Below is a small trained network, with its code and all its weights. Each question gives an input and a class and asks what happens when units are switched off, that is, made to give their printed mean instead of their output.

import numpy as np


def w(rows, s, z=0):
    codes = np.array(rows[::2]) - 128.0
    scale = np.full(codes.shape[1], s)
    scale[-1] = z or s
    return codes * scale


def f(y):
    return np.maximum(y, 0)


def log_softmax(a):
    a = a - a.max(-1, keepdims=True)
    return a - np.log(np.exp(a).sum(-1, keepdims=True))


def net(x, mask):
    res = np.array(x, float).reshape(1, 4) / 4 @ E
    y = f(res @ A[0][:, :-1].T + A[0][:, -1])
    res = res + np.where(mask, y, B[0][:, -1]) @ B[0][:, :-1]
    return log_softmax(res[-1] @ U[:, :-1].T + U[:, -1])


A, B = {}, {}
E = w([
[143,129,166,233,200,112],'x0',
[77,148,96,181,74,34],'x1',
[238,10,180,158,77,75],'x2',
[23,30,119,163,122,198],'x3',
],0.011)
A[0] = w([
[31,57,135,156,124,185,94],'neuron 1',
[98,99,153,177,186,132,103],'neuron 2',
[72,192,104,140,123,110,119],'neuron 3',
[170,79,146,142,73,85,132],'neuron 4',
[105,145,133,112,153,111,108],'neuron 5',
[92,164,132,121,110,159,144],'neuron 6',
[177,210,153,100,148,82,96],'neuron 7',
[164,171,157,223,218,142,133],'neuron 8',
[99,181,112,151,122,169,92],'neuron 9',
[176,113,158,73,202,215,86],'neuron 10',
[151,116,131,101,170,158,249],'neuron 11',
[122,121,101,2,30,152,109],'neuron 12',
[73,154,113,176,61,59,126],'neuron 13',
[92,184,123,94,213,139,100],'neuron 14',
[139,132,139,184,174,131,107],'neuron 15',
[152,119,86,168,193,114,98],'neuron 16',
[192,70,96,151,105,129,90],'neuron 17',
[111,148,104,116,170,115,107],'neuron 18',
[99,90,105,138,144,145,175],'neuron 19',
[104,185,100,135,120,152,116],'neuron 20',
[124,125,133,157,148,130,121],'neuron 21',
[224,247,115,118,140,100,110],'neuron 22',
[84,166,129,169,66,64,147],'neuron 23',
],0.013,0.011)
B[0] = w([
[124,67,91,76,91,184,251],'neuron 1',
[114,151,119,94,95,103,192],'neuron 2',
[149,111,176,143,153,118,197],'neuron 3',
[123,104,199,141,181,121,254],'neuron 4',
[134,122,144,116,123,132,147],'neuron 5',
[121,107,151,143,142,115,182],'neuron 6',
[119,84,104,89,110,183,206],'neuron 7',
[84,178,135,97,104,67,236],'neuron 8',
[153,111,161,117,140,108,173],'neuron 9',
[252,169,63,91,153,127,224],'neuron 10',
[66,136,114,248,198,139,241],'neuron 11',
[95,186,129,95,77,40,239],'neuron 12',
[166,157,73,152,173,136,224],'neuron 13',
[167,111,182,143,139,109,204],'neuron 14',
[132,138,122,114,76,87,180],'neuron 15',
[145,148,123,113,87,97,164],'neuron 16',
[163,111,179,99,141,114,214],'neuron 17',
[142,120,152,122,133,120,157],'neuron 18',
[96,101,118,135,149,146,204],'neuron 19',
[124,111,172,131,144,113,181],'neuron 20',
[108,143,135,107,150,114,156],'neuron 21',
[92,63,94,110,102,176,243],'neuron 22',
[149,173,83,152,160,146,220],'neuron 23',
],0.027,0.013)
U = w([
[101,34,65,104,143,136,61],'0',
[178,80,196,147,172,99,195],'1',
[90,160,96,111,114,52,146],'2',
[192,142,44,170,192,119,180],'3',
[52,120,86,249,192,122,254],'4',
[172,158,172,184,101,162,41],'5',
],0.011,0.0033)

Each question gives the input, the list of numbers given to net, and the class t.
The units are the neurons (one row each of A and B). Each row of codes is followed by its name. A weight is (code - 128) times the scale printed after its matrix; where a second scale follows, it is the last column's (A, B and U).
mask holds one flag per neuron, in row order. A switched-off neuron (its flag False) gives its mean, the last column of its row in B, instead of its output. The means were averaged over made-up inputs and are rounded, as every weight is.
A unit's drop is (log p(t) with every unit on - log p(t) with that unit switched off) / (log p(t) with every unit on - log p(t) with every unit switched off).
The circuit of an input: a set's keep is (log p(t) with only the set's units on - log p(t) with every unit switched off) / (log p(t) with every unit on - log p(t) with every unit switched off). Starting from the 12 units with the biggest drops (on a tie, the unit counted first), units are removed one at a time, each time the one whose removal leaves the highest keep (on an exact tie, the one counted first), for as long as the keep stays at least 0.8.
units of the circuit, in order: the units of the circuit, biggest drop first
most important unit: the unit with the biggest drop
k most important neurons: the k neurons with the biggest drops, biggest first
drop of u: that unit's drop, to one decimal
input [4,2,-8,-5], class 1: most important unit => neuron 14
input [-5,6,4,0], class 3: 4 most important neurons => (neuron 13; neuron 8; neuron 23; neuron 11)
input [7,-6,-4,8], class 0: 2 most important neurons => (neuron 1; neuron 12)
input [-1,1,4,-5], class 0: 2 most important neurons => (neuron 22; neuron 7)
input [2,-7,6,-6], class 3: 2 most important neurons => (neuron 10; neuron 1)
input [5,-4,3,-4], class 2: 2 most important neurons => (neuron 8; neuron 1)
input [8,7,-6,2], class 2: 3 most important neurons => (neuron 8; neuron 10; neuron 2)
input [2,-5,0,4], class 3: 2 most important neurons => (neuron 10; neuron 22)
input [-6,2,-5,4], class 2: 2 most important neurons => (neuron 12; neuron 4)
input [0,8,6,5], class 3: 3 most important neurons => (neuron 13; neuron 23; neuron 11)
input [8,-3,6,7], class 2: 3 most important neurons => (neuron 8; neuron 2; neuron 22)
input [2,7,6,-7], class 0: 4 most important neurons => (neuron 22; neuron 7; neuron 10; neuron 11)
input [1,3,6,-6], class 0: 3 most important neurons => (neuron 22; neuron 7; neuron 14)
input [-8,-8,-8,-2], class 1: units of the circuit, in order => (neuron 14)
input [-2,-2,-7,-7], class 0: 3 most important neurons => (neuron 22; neuron 7; neuron 4)
input [5,-1,-4,8], class 0: drop of neuron 3 => 0.0
input [3,6,-7,5], class 1: drop of neuron 3 => 0.5
input [5,4,1,2], class 2: drop of neuron 8 => 0.3
